Below is a small trained network, with its code and all its weights. Each question gives an input and a class and asks what happens when units are switched off, that is, made to give their printed mean instead of their output.

import numpy as np


def w(rows, s, z=0):
    codes = np.array(rows[::2]) - 128.0
    scale = np.full(codes.shape[1], s)
    scale[-1] = z or s
    return codes * scale


def f(y):
    return np.maximum(y, 0)


def log_softmax(a):
    a = a - a.max(-1, keepdims=True)
    return a - np.log(np.exp(a).sum(-1, keepdims=True))


def net(x, mask):
    res = np.array(x, float).reshape(1, 4) / 4 @ E
    y = f(res @ A[0][:, :-1].T + A[0][:, -1])
    res = res + np.where(mask, y, B[0][:, -1]) @ B[0][:, :-1]
    return log_softmax(res[-1] @ U[:, :-1].T + U[:, -1])


A, B = {}, {}
E = w([
[131,147,122,48,155,158,111,49,122,102,142],'x0',
[1,113,147,133,99,130,122,122,153,148,113],'x1',
[129,128,128,128,129,128,128,128,127,128,128],'x2',
[127,145,84,95,222,64,118,118,121,121,96],'x3',
],0.013)
A[0] = w([
[130,130,129,152,118,131,133,132,125,132,132,170],'neuron 1',
[1,127,135,126,132,131,130,124,126,129,120,143],'neuron 2',
[64,120,151,147,94,215,120,130,129,120,144,132],'neuron 3',
[140,129,130,169,120,112,132,157,132,129,115,253],'neuron 4',
[77,130,130,183,119,88,122,156,134,140,112,133],'neuron 5',
[146,127,147,217,89,171,135,176,131,133,139,232],'neuron 6',
[142,125,148,142,97,233,129,120,130,130,152,193],'neuron 7',
[124,125,122,203,142,58,130,184,128,126,118,175],'neuron 8',
],0.023,0.0051)
B[0] = w([
[117,118,131,147,146,134,129,141,138,120,147,154],'neuron 1',
[60,131,131,105,70,111,81,107,250,137,90,254],'neuron 2',
[187,165,132,170,176,155,187,46,146,202,153,222],'neuron 3',
[114,87,107,184,133,127,93,169,82,195,190,188],'neuron 4',
[143,50,139,158,141,113,208,155,140,55,36,208],'neuron 5',
[45,82,114,126,211,151,95,119,146,102,180,235],'neuron 6',
[170,143,155,104,21,161,142,161,88,75,147,206],'neuron 7',
[189,188,124,174,94,80,144,173,96,171,80,221],'neuron 8',
],0.023)
U = w([
[93,102,116,135,164,147,91,151,84,118,165,138],'0',
[93,92,135,150,161,143,146,116,153,140,129,97],'1',
[163,141,152,108,79,152,136,147,70,90,143,135],'2',
[141,171,152,122,85,145,141,102,148,158,125,93],'3',
[169,158,120,149,133,114,136,149,80,175,124,119],'4',
[124,121,139,141,73,103,145,162,139,118,82,78],'5',
[169,168,106,56,252,118,122,79,89,90,125,254],'6',
[73,121,114,80,146,116,59,111,155,116,118,97],'7',
],0.011,0.0061)

Each question gives the input, the list of numbers given to net, and the class t.
The units are the neurons (one row each of A and B). Each row of codes is followed by its name. A weight is (code - 128) times the scale printed after its matrix; where a second scale follows, it is the last column's (A, B and U).
mask holds one flag per neuron, in row order. A switched-off neuron (its flag False) gives its mean, the last column of its row in B, instead of its output. The means were averaged over made-up inputs and are rounded, as every weight is.
A unit's drop is (log p(t) with every unit on - log p(t) with that unit switched off) / (log p(t) with every unit on - log p(t) with every unit switched off).
The circuit of an input: a set's keep is (log p(t) with only the set's units on - log p(t) with every unit switched off) / (log p(t) with every unit on - log p(t) with every unit switched off). Starting from all 8 units, units are removed one at a time, each time the one whose removal leaves the highest keep (on an exact tie, the one counted first), for as long as the keep stays at least 0.8.
circuit, biggest first: the units of the circuit, biggest drop first
most important unit: the unit with the biggest drop
top k neurons: the k neurons with the biggest drops, biggest first
drop when u is switched off: that unit's drop, to one decimal
input [5,4,0,1], class 7: top 2 neurons : (neuron 8; neuron 7)
input [1,5,8,1], class 7: circuit, biggest first : (neuron 2)
input [3,-6,0,-1], class 2: circuit, biggest first : (neuron 2; neuron 3)
input [-2,0,3,-5], class 0: circuit, biggest first : (neuron 6; neuron 2)
input [-6,1,3,-1], class 1: top 2 neurons : (neuron 6; neuron 5)
input [2,6,-2,5], class 7: top 2 neurons : (neuron 8; neuron 2)
input [8,-7,-4,0], class 2: top 3 neurons : (neuron 6; neuron 2; neuron 3)
input [5,7,-6,-1], class 3: top 2 neurons : (neuron 3; neuron 6)
input [-4,8,2,-4], class 1: top 2 neurons : (neuron 3; neuron 6)
input [-8,-1,4,0], class 0: top 2 neurons : (neuron 6; neuron 3)
input [-5,-1,7,-3], class 0: top 2 neurons : (neuron 6; neuron 2)
input [1,3,0,2], class 7: top 2 neurons : (neuron 8; neuron 7)
input [0,-6,-1,-6], class 0: top 2 neurons : (neuron 6; neuron 8)
input [-3,1,3,8], class 5: most important unit : neuron 3
input [-8,-2,-8,5], class 4: top 2 neurons : (neuron 8; neuron 2)
input [1,-3,-2,-7], class 2: top 2 neurons : (neuron 7; neuron 2)
input [-1,0,4,5], class 4: top 3 neurons : (neuron 2; neuron 6; neuron 5)
input [-2,-6,8,-7], class 0: drop when neuron 6 is switched off : 1.4
input [-3,4,3,-6], class 1: drop when neuron 6 is switched off : 2.8
input [-2,-4,3,-8], class 0: drop when neuron 6 is switched off : 1.7
input [8,0,-5,5], class 6: circuit, biggest first : (neuron 2)
